Below is a small trained network, with its code and all its weights. Each question gives an input and a target symbol and asks what happens when units are switched off, that is, made to give their printed mean instead of their output.

import numpy as np


def w(rows, s, z=0):
    codes = np.array(rows[::2]) - 128.0
    scale = np.full(codes.shape[1], s)
    scale[-1] = z or s
    return codes * scale


def norm(h):
    return h / np.sqrt((h * h).mean(-1, keepdims=True) + 1e-5)


def f(y):
    return y / 2 * (1 + np.tanh(0.7978845608 * (y + 0.044715 * y**3)))


def softmax(a):
    e = np.exp(a - a.max(-1, keepdims=True))
    return e / e.sum(-1, keepdims=True)


def log_softmax(a):
    a = a - a.max(-1, keepdims=True)
    return a - np.log(np.exp(a).sum(-1, keepdims=True))


def net(x, mask):
    ids = ['αγζηθλμξπφψω'.index(c) for c in x.split()]
    T = len(ids)
    res = E[ids] + P[:T]
    q, k, v = (norm(res) @ M[0].T for M in (Q, K, V))
    z = softmax(np.where(np.tri(T) > 0, q @ k.T / 2**0.5, -1e9)) @ v
    res = res + np.where(mask[0], z, O[0][:, -1]) @ O[0][:, :-1]
    y = f(norm(res) @ A[0][:, :-1].T + A[0][:, -1])
    res = res + np.where(mask[1:17], y, B[0][:, -1]) @ B[0][:, :-1]
    return log_softmax(norm(res)[-1] @ U[:, :-1].T + U[:, -1])


Q, K, V, O, A, B = {}, {}, {}, {}, {}, {}
E = w([
[29,102,190,123,221,61,135,148,153,45,143],'α',
[60,118,94,105,134,148,91,176,113,141,99],'γ',
[220,81,95,159,128,132,116,182,212,152,115],'ζ',
[112,193,167,166,128,154,107,126,154,84,104],'η',
[112,179,90,60,157,164,71,80,154,200,206],'θ',
[51,193,109,200,147,160,142,146,147,117,134],'λ',
[25,176,91,212,172,152,144,140,153,114,154],'μ',
[45,178,99,176,170,143,131,121,179,105,158],'ξ',
[182,112,178,171,104,194,146,171,68,75,177],'π',
[102,167,150,154,119,156,103,121,157,74,117],'φ',
[55,226,177,216,173,145,184,133,103,176,107],'ψ',
[65,251,106,132,169,67,179,167,116,64,176],'ω',
],0.02)
P = w([
[72,62,127,93,80,34,249,122,167,174,56],'0',
[85,113,139,61,140,160,169,182,188,107,76],'1',
[94,132,126,106,121,159,125,169,169,107,110],'2',
[95,150,106,132,115,147,102,157,143,100,136],'3',
[100,168,115,146,125,133,80,158,125,102,144],'4',
[94,174,121,162,133,120,63,156,103,104,153],'5',
[92,179,144,174,144,109,43,149,90,105,154],'6',
[86,184,170,189,143,101,29,134,79,110,146],'7',
],0.013)
Q[0] = w([
[254,48,140,139,116,90,166,83,78,130,135],'head 0',
[84,143,71,162,138,21,55,86,194,172,74],'head 0',
],0.0078)
K[0] = w([
[255,66,113,194,135,147,173,166,153,122,150],'head 0',
[184,128,73,68,205,105,42,77,122,197,110],'head 0',
],0.0053)
V[0] = w([
[111,193,101,58,209,103,64,37,135,191,167],'head 0',
[3,203,233,246,143,134,116,165,70,46,159],'head 0',
],0.0051)
O[0] = w([
[195,145,211,98,1,159,153,177,108,148,159,108],'head 0',
[197,110,56,95,165,142,175,87,207,135,64,254],'head 0',
],0.0091,0.0046)
A[0] = w([
[70,120,213,88,135,98,96,138,117,162,161,94],'neuron 0',
[183,37,94,122,122,179,154,160,159,163,86,110],'neuron 1',
[216,3,80,35,90,152,202,99,161,200,118,255],'neuron 2',
[135,108,195,167,83,145,183,106,70,131,112,89],'neuron 3',
[135,95,186,156,121,83,116,132,84,61,172,85],'neuron 4',
[103,111,91,95,177,97,121,91,107,117,111,152],'neuron 5',
[142,84,147,113,77,145,114,112,152,94,183,56],'neuron 6',
[196,106,183,141,67,111,147,130,12,128,188,85],'neuron 7',
[156,87,103,52,56,83,192,53,184,196,128,93],'neuron 8',
[112,100,76,125,155,13,195,126,164,198,114,149],'neuron 9',
[125,119,107,137,178,142,188,67,179,96,102,177],'neuron 10',
[126,177,110,181,103,175,79,101,97,123,182,54],'neuron 11',
[128,148,101,128,191,101,132,23,95,136,88,114],'neuron 12',
[170,72,142,87,101,181,144,161,48,78,117,50],'neuron 13',
[126,108,95,148,153,106,93,116,111,116,83,91],'neuron 14',
[126,52,106,77,182,134,133,133,170,142,130,91],'neuron 15',
],0.015,0.0086)
B[0] = w([
[194,108,60,132,128,130,115,84,124,113,125,149],'neuron 0',
[158,140,125,88,83,125,132,73,116,162,154,182],'neuron 1',
[43,81,211,135,139,47,203,179,87,176,33,168],'neuron 2',
[164,75,141,157,171,103,159,119,87,151,150,131],'neuron 3',
[98,115,155,126,105,97,168,102,148,161,114,137],'neuron 4',
[149,111,177,161,109,129,97,134,192,157,168,175],'neuron 5',
[116,168,155,201,152,127,69,114,184,134,112,130],'neuron 6',
[187,170,60,205,174,69,141,162,229,114,125,140],'neuron 7',
[66,61,210,36,180,213,206,141,110,103,190,139],'neuron 8',
[147,193,76,153,90,123,168,115,145,167,1,201],'neuron 9',
[152,166,70,176,97,88,161,146,177,164,48,249],'neuron 10',
[100,133,143,79,100,121,111,84,122,175,90,158],'neuron 11',
[137,141,85,177,135,134,85,151,184,99,145,170],'neuron 12',
[66,124,128,107,151,96,117,154,89,163,57,128],'neuron 13',
[106,116,128,123,156,138,157,152,104,77,154,164],'neuron 14',
[165,167,110,152,150,127,137,101,100,95,126,181],'neuron 15',
],0.015)
U = w([
[87,67,162,107,127,100,131,17,165,84,159,255],'α',
[52,103,78,27,112,184,17,105,66,126,68,189],'γ',
[166,113,200,152,46,61,25,161,160,252,184,57],'ζ',
[202,121,192,123,95,188,125,198,107,55,92,52],'η',
[103,77,137,93,230,156,219,176,175,164,195,149],'θ',
[125,133,124,173,82,188,150,210,64,140,157,26],'λ',
[109,109,94,168,78,165,156,176,87,144,171,20],'μ',
[189,193,3,192,150,164,40,68,194,66,168,95],'ξ',
[93,182,76,169,120,30,168,135,160,184,39,140],'π',
[65,99,153,208,183,121,2,221,180,27,129,198],'φ',
[122,182,194,196,234,185,115,95,60,204,149,141],'ψ',
[63,241,157,58,141,50,138,157,110,81,184,117],'ω',
],0.0074,0.0039)

Each question gives the input, a string of symbols that net reads in full, and the target symbol t.
The units are the heads (2 rows each of Q, K, V and O) and the neurons (one row each of A and B). Each row of codes is followed by its name. A weight is (code - 128) times the scale printed after its matrix; where a second scale follows, it is the last column's (O, A, B and U).
mask holds one flag per unit, heads first, then neurons. A switched-off unit (its flag False) gives its mean, the last column of its rows in O or B, instead of its output. The means were averaged over made-up inputs and are rounded, as every weight is.
A unit's drop is (log p(t) with every unit on - log p(t) with that unit switched off) / (log p(t) with every unit on - log p(t) with every unit switched off).
The circuit of an input: a set's keep is (log p(t) with only the set's units on - log p(t) with every unit switched off) / (log p(t) with every unit on - log p(t) with every unit switched off). Starting from the 12 units with the biggest drops (on a tie, the unit counted first), units are removed one at a time, each time the one whose removal leaves the highest keep (on an exact tie, the one counted first), for as long as the keep stays at least 0.8.
circuit, biggest first: the units of the circuit, biggest drop first
unit that matters most: the unit with the biggest drop
top k neurons: the k neurons with the biggest drops, biggest first
drop when u is switched off: that unit's drop, to one decimal
input θ μ θ θ ξ, target ξ: unit that matters most	neuron 7
input η π γ ω η ζ π, target ξ: top 3 neurons	(neuron 2; neuron 12; neuron 9)
input θ ζ π θ, target ξ: circuit, biggest first	(head 0; neuron 7; neuron 0; neuron 10)
input ζ π ζ α θ ψ ψ ω, target ω: circuit, biggest first	(neuron 10; head 0; neuron 9)
input γ θ λ μ φ, target γ: top 2 neurons	(neuron 11; neuron 10)
input γ φ λ λ γ μ ξ γ, target φ: circuit, biggest first	(neuron 9; neuron 10)
input μ ξ γ λ θ γ η, target γ: top 2 neurons	(neuron 10; neuron 11)
input ζ γ θ, target γ: circuit, biggest first	(head 0; neuron 10; neuron 5; neuron 11)
input μ φ γ φ ζ η π η, target ξ: top 2 neurons	(neuron 2; neuron 12)
input φ π ω ζ π, target ξ: top 2 neurons	(neuron 2; neuron 9)
input η α ζ γ γ, target ξ: circuit, biggest first	(neuron 2; neuron 10)
input ζ γ ζ, target ξ: top 4 neurons	(neuron 2; neuron 10; neuron 1; neuron 5)
input ζ ζ ζ φ ψ ζ, target φ: top 4 neurons	(neuron 10; neuron 9; neuron 1; neuron 2)
input θ ζ γ α, target α: top 2 neurons	(neuron 10; neuron 4)
input η ζ φ θ ψ, target ψ: top 3 neurons	(neuron 10; neuron 9; neuron 3)
input π ξ ψ ζ ζ φ ω ξ, target ξ: top 2 neurons	(neuron 2; neuron 12)
input μ ψ γ ζ ζ θ ξ, target ζ: drop when head 0 is switched off	0.6
input λ η φ η γ γ γ φ, target ξ: drop when head 0 is switched off	1.8
input θ π η ζ γ ζ γ, target γ: drop when neuron 10 is switched off	0.3
